Here is a tiny trained network, its code and every weight. The questions are about switching its units off for an input and a class, where a switched-off unit gives its printed mean instead of its output.

import numpy as np


def w(rows, s, z=0):
    codes = np.array(rows[::2]) - 128.0
    scale = np.full(codes.shape[1], s)
    scale[-1] = z or s
    return codes * scale


def norm(h):
    return h / np.sqrt((h * h).mean(-1, keepdims=True) + 1e-5)


def f(y):
    return np.maximum(y, 0)


def log_softmax(a):
    a = a - a.max(-1, keepdims=True)
    return a - np.log(np.exp(a).sum(-1, keepdims=True))


def net(x, mask):
    res = np.array(x, float).reshape(1, 3) / 4 @ E
    u = 0
    for l in range(3):
        y = f(norm(res) @ A[l][:, :-1].T + A[l][:, -1])
        res = res + np.where(mask[u : u + 6], y, B[l][:, -1]) @ B[l][:, :-1]
        u += 6
    return log_softmax(norm(res)[-1] @ U[:, :-1].T + U[:, -1])


A, B = {}, {}
E = w([
[152,124,159,216,66,98,117,186,143,151,107],'x0',
[170,97,96,163,138,116,59,130,44,163,255],'x1',
[88,131,181,68,177,47,111,93,197,172,163],'x2',
],0.0096)
A[0] = w([
[75,148,166,20,146,179,216,79,164,41,94,253],'L0N0',
[187,57,88,98,189,162,185,92,153,52,2,102],'L0N1',
[79,90,125,46,236,181,151,99,117,218,145,37],'L0N2',
[104,137,20,117,55,86,188,133,124,135,111,73],'L0N3',
[90,162,158,106,79,105,139,148,113,194,128,164],'L0N4',
[136,137,107,111,220,122,166,123,90,124,153,163],'L0N5',
],0.0069,0.0029)
B[0] = w([
[188,126,147,167,172,147,161,163,223,137,197,254],'L0N0',
[140,219,218,114,100,157,113,116,106,58,67,211],'L0N1',
[166,147,117,84,243,27,93,1,136,120,202,188],'L0N2',
[96,152,117,120,83,144,104,106,107,202,162,148],'L0N3',
[125,113,60,104,158,240,134,201,131,88,130,158],'L0N4',
[145,73,119,115,147,150,196,112,138,5,216,171],'L0N5',
],0.0081,0.0099)
A[1] = w([
[145,96,119,111,172,71,178,83,147,144,103,113],'L1N0',
[158,164,156,121,171,95,211,94,178,207,145,136],'L1N1',
[26,157,120,91,160,72,158,167,215,152,105,77],'L1N2',
[150,96,130,131,113,125,165,63,126,157,104,34],'L1N3',
[124,169,112,183,85,123,151,117,166,60,2,7],'L1N4',
[49,115,184,99,150,74,129,89,60,190,133,145],'L1N5',
],0.007,0.002)
B[1] = w([
[163,85,123,116,133,88,98,89,2,140,161,188],'L1N0',
[93,88,34,98,65,167,152,214,10,87,52,255],'L1N1',
[119,83,66,184,131,116,202,31,100,129,100,201],'L1N2',
[108,109,123,150,124,157,112,152,75,113,35,128],'L1N3',
[124,202,169,71,85,106,95,117,140,178,199,250],'L1N4',
[92,53,87,98,139,125,180,112,150,20,118,159],'L1N5',
],0.0073,0.005)
A[2] = w([
[174,104,136,206,31,181,95,153,40,85,206,153],'L2N0',
[77,162,127,161,57,112,43,194,46,155,77,35],'L2N1',
[174,62,89,241,100,107,93,247,101,201,156,6],'L2N2',
[192,96,113,155,104,68,135,109,162,190,213,111],'L2N3',
[60,124,73,42,140,94,2,35,162,145,141,93],'L2N4',
[139,81,99,119,188,127,194,170,148,158,99,205],'L2N5',
],0.0077,0.0019)
B[2] = w([
[42,139,99,105,132,115,109,107,115,123,74,254],'L2N0',
[193,71,87,161,122,50,118,103,86,127,183,184],'L2N1',
[167,137,188,134,200,192,119,174,193,139,125,235],'L2N2',
[176,113,251,194,134,82,129,190,156,255,108,195],'L2N3',
[159,102,102,128,53,21,160,211,111,137,227,172],'L2N4',
[86,59,81,190,67,118,103,98,93,202,67,166],'L2N5',
],0.01,0.0097)
U = w([
[172,86,200,184,163,132,59,215,163,208,96,184],'0',
[145,254,206,65,52,209,179,174,212,100,100,185],'1',
[155,44,109,74,199,26,141,115,103,150,251,201],'2',
[36,133,66,22,118,202,125,79,66,48,133,5],'3',
[46,101,70,157,190,184,57,156,47,135,94,52],'4',
[191,142,114,67,237,166,210,57,179,9,168,124],'5',
[143,211,103,138,5,88,91,134,74,123,108,78],'6',
[53,39,51,163,94,103,212,100,169,182,28,141],'7',
],0.012,0.0026)

Each question gives the input, the list of numbers given to net, and the class t.
The units are the neurons (one row each of A and B). Each row of codes is followed by its name. A weight is (code - 128) times the scale printed after its matrix; where a second scale follows, it is the last column's (A, B and U).
mask holds one flag per neuron, layer by layer. A switched-off neuron (its flag False) gives its mean, the last column of its row in B, instead of its output. The means were averaged over made-up inputs and are rounded, as every weight is.
A unit's drop is (log p(t) with every unit on - log p(t) with that unit switched off) / (log p(t) with every unit on - log p(t) with every unit switched off).
The circuit of an input: a set's keep is (log p(t) with only the set's units on - log p(t) with every unit switched off) / (log p(t) with every unit on - log p(t) with every unit switched off). Starting from the 12 units with the biggest drops (on a tie, the unit counted first), units are removed one at a time, each time the one whose removal leaves the highest keep (on an exact tie, the one counted first), for as long as the keep stays at least 0.8.
units of the circuit, in order: the units of the circuit, biggest drop first
unit that matters most: the unit with the biggest drop
k most important neurons: the k neurons with the biggest drops, biggest first
k most important neurons of layer l: the k neurons of layer l with the biggest drops, biggest first
input [1,8,-7], class 4: 4 most important neurons -> (L2N0; L0N0; L0N2; L1N4)
input [4,-5,-7], class 6: units of the circuit, in order -> (L2N2)
input [-1,-4,8], class 7: units of the circuit, in order -> (L1N1; L1N2)
input [7,-3,-7], class 6: units of the circuit, in order -> (L0N0; L1N4)
input [2,3,-7], class 4: 4 most important neurons -> (L0N0; L2N0; L2N3; L0N2)
input [2,1,-8], class 4: 4 most important neurons -> (L2N0; L0N0; L0N1; L2N2)
input [-5,5,-8], class 3: units of the circuit, in order -> (L2N3; L2N0)
input [-3,-1,-3], class 1: 2 most important neurons of layer 0 -> (L0N1; L0N2)
input [0,2,0], class 0: 3 most important neurons -> (L0N1; L1N1; L0N2)
input [5,-8,5], class 7: 3 most important neurons -> (L1N2; L2N5; L2N2)
input [0,1,-4], class 4: 3 most important neurons -> (L0N0; L2N0; L0N1)
input [-8,2,-8], class 3: 4 most important neurons of layer 2 -> (L2N2; L2N0; L2N3; L2N1)
input [-5,7,-6], class 4: 2 most important neurons -> (L0N1; L1N1)
input [5,-8,6], class 7: units of the circuit, in order -> (L1N2)
input [2,-3,-6], class 6: 2 most important neurons of layer 2 -> (L2N2; L2N1)
input [-1,-1,-5], class 6: 3 most important neurons of layer 0 -> (L0N0; L0N5; L0N2)
input [-7,-7,-4], class 1: 2 most important neurons -> (L0N1; L2N1)
input [-3,-1,-7], class 1: 2 most important neurons -> (L0N1; L1N1)
input [6,-2,-5], class 6: 2 most important neurons of layer 2 -> (L2N1; L2N3)
input [2,7,2], class 0: unit that matters most -> L0N2
input [0,-2,4], class 7: 2 most important neurons -> (L2N5; L1N1)
input [-5,-1,-7], class 1: 2 most important neurons -> (L0N1; L0N2)
